Each row has a name. Each question is about the rows just above it. Places in a row count from 1.

[-19 -55 -82 -55 -67] = K
[27 27 27 28  9] = T
[ 6 -6 29 29  1] = N
[-82 -82   8 -82 -67] = A
At which places does A hold [-67]? : 5
At which places does A hold [-82]? : 1 2 4
Every place of [-67] in K: : 5
Places of [29] in row N: : 3 4
At which places does N hold [1]? : 5
At which places does T hold [27]? : 1 2 3
Every place of [-82] in K: : 3

[ 0 -3  3  0 -2 -3  0 -9 -1] : C
[ -1 -17   2   2  12   0   3   2   0] : M
[10 -6 -6 -6  2 -6 -6 10  1] : D
[ 0  0  5  4  2 -4  0 -5 -1] : F
[ -6 -65  28  37  72 -66  14   9  -2] : S
[ -7  12  -4  -3 -10  10  -2   0   0] : R
[  1 -38 -23 -20  21  -7   7  47   5] : Y
[ -1 -17   2   2  12   7   7   2   0] : E
Places of [-1] in row E: : 1
At which places does D hold [-6]? : 2 3 4 6 7

[-11   0  30 -13  30  47 -74] : Z
[ -4   4  25  -3  16  16 -77] : V
[-11   0  30 -13  30  47 -70] : W
[-13 -47  -2  -6 -11  -2 -35] : X
[ -4 -45  -6  -6 -10  17  -8] : L
[-5 -5 -3 -3 -5 -8  8] : H
[ -5 -52  -5 -33 -19  12  -5] : J
[-11   0  30 -13  30 -53  29] : Q
[-52 -52  -2 -52 -11  -2  -2] : G
[ 11 -62 -26 -48 -26  21  50] : B
[  5  -8 -62 -37 -30  72  34] : P
Every place of [-5] in J: : 1 3 7
Every place of [-3] in H: : 3 4
Places of [-52] in row G: : 1 2 4
Every place of [-5] in H: : 1 2 5

[-13  -4  17  17   6   8  -4  -2] -> rifa
[ -7 -15  16  16  16  16 -29 -29] -> nadi
[ 17  -4  24  17  24   8 -12  24] -> Dil
[ 5  2  0 -8  0  7 22 39] -> dopi
Places of [-8] in row dopi: : 4
Every place of [-7] in nadi: : 1
Every place of [8] in rifa: : 6
Places of [24] in row Dil: : 3 5 8
At which places does nadi hold [16]? : 3 4 5 6

[ 54  33 -11  73  73 -12  53 -83  89 -32 -44  41 -89  33 -27 -59  33 -26
  89 -61   6  89  30 -20 -70  87 -24  29  14 -52  24  85   3 -34  13 -32
  89 -37  33]  favav
[ 54 -51  88 -30  73 -12 -12 -83  89 -32 -44  41 -89  65 -27 -59 -56 -26
 -30 -61   6  -8  14 -20 -70 -12 -24  29  14 -52  24  85   3 -34  13 -32
  16 -37  36]  gazup
[  7 -26  58 -26 -31  34 -72 -25 -15   8 -26  12  34  48   9 -34 -60  26
  25   9   1  34  -7  -1   3 -23 -26 -26  28  18  34 -26  62  16   3 -45
   2  -1 -44]  dola
At which places does gazup hold [-12]? : 6 7 26
Places of [34] in row dola: : 6 13 22 31
At which places does favav hold [89]? : 9 19 22 37
Places of [-1] in row dola: : 24 38
Places of [33] in row favav: : 2 14 17 39

[ 43  27 -22  -7  11 -23 -39  33  13  -5 -19  13  13  36  31  -4 -23 -12
  68  33  27  27   7  22 -39 -28   9   3] = kiv
[ 44  35 -18   3   6 -21 -30  36  20 -13 -19   5  28  52  25   4 -22  -7
  58  37  21   9  10  22 -41 -19  12   5] = kotod
[ 34  28  33   1  22 -24 -37  22  16   9   7  23  17  39  33  14 -31 -23
  58  39  28  32  -5  16 -39 -14   0  -3] = ner
[ 48  14  70  -8  23 -27 -24  46   8  -5 -22   3  27  57  33 -15 -35  -5
  49  25  26   6 -10  36 -51  -2  18  -4] = neda
[ 43  16 -21   2  24 -23 -36  41  23  -8 -33  23  14  41   6   7 -28 -10
 -23   6  30  18  -1  36 -24  -2   6   9] = nat
[ 24  37  -5  -1  31 -21 -34  18  13   3 -23   2  21  50  26 -10 -22 -15
  66  36  33  20   9  22 -36 -20   1  -5] = maki
[ 33  34 -14 -17  26 -33 -32  36   8   9 -26  22  29  55  32  14 -35 -16
  66  33  17  30   5  23 -33 -23  10   6] = divaf
[ 69  32  -5 -16  31 -21  20  32  20   9 -35   5  29  37  32  69  69  69
  69  39  36   5 -10  34 -24 -14  19  -8] = zubi
[ 25  19 -17  -9  29 -32 -25  27  13   9 -28   3  26   4  29  -6 -29  -6
  69  -6  18  32   4  19 -51 -27  19   9] = tevim
[ 48  37  -9 -31   7 -21 -31  18  23   2 -38  12  18  60  24   1 -33  -5
  50  34  36  18  10  14 -37  -3   1  -1] = Moza
[ 37  28 -33 -19  18 -30 -41 -14  18   9 -27  14  22  18  33 -14 -33  -5
  57  28  33  29   4  22 -27 -29  11   6] = Kogin
Places of [4] in row tevim: : 14 23
At which places does Moza hold [-31]? : 4 7
Every place of [32] in zubi: : 2 8 15
Every place of [-14] in Kogin: : 8 16
At which places does nat hold [6]? : 15 20 27
Places of [69] in row zubi: : 1 16 17 18 19

[ -8   5  -8  -7 -13 -13  12   3 -13  21   2  -8  16   2 -16   6  -8   4
  -7] = Nale
[ 63   1  87 -21  48   7 -30   3  32 -30 -50  15  19  10  77 -65  10 -59
  -9] = zuzas
[-66   1  87   2 -21   7  10   3  32 -30 -50  15  19  10  77 -65  10 -59
  13] = masef
Every place of [1] in masef: : 2
At which places does zuzas hold [-65]? : 16
Every place of [-8] in Nale: : 1 3 12 17

